[[142 124 133 123 104 149 117 115 151 112 120 138 117]
 [127 131 136 138 130 135 126 127 123 129 126 117 129]
 [134 133 124 127 119 124 133 128 115 119 131 126 137]
 [132 126 129 128 136 122 138 121 122 129 117 128 113]
 [129 124 128 121 118 135 119 130 141 125 126 122 126]
 [127 115 127 133 132 118 120 122 118 110 121 139 139]
 [132 116 124 127 103 119 104 137 136 114 115 125 145]
 [137 134 141 130 133 123 128 130 126 132 120 127 134]
 [125 140 143 110 114 135 105 137 124 114 112 145 110]
 [124 129 119 125 131 120 143 129 133 124 142 141 136]
 [117 130 131 129 124 129 132 142 121 111 131 145 119]
 [126 128 116 141 139 121 124 128 128 127 123 131 130]]
Rows and columns are numbered from 1.
The entry in row 2 and column 1 -> 127
The entry just left of the largest entry -> 115
The entry at row 1, column 2: 124
What is the entry in row 1 and column 3?
Answer: 133
The maximum: 151
What is the entry in the bottom-left corner?
Answer: 126
The entry in the bottom-right corner: 130
The entry in the top-left corner -> 142
What is the entry directly below 103?
Answer: 133
What is the entry in the top-right corner?
Answer: 117
The bottom entry of the column that holds the largest entry is 128
What is the entry in row 3 and column 2?
Answer: 133
What is the entry directly below the largest entry?
Answer: 123
What is the entry just left of 113?
Answer: 128
The entry directly above the smallest entry: 132
The entry in row 3 and column 1: 134
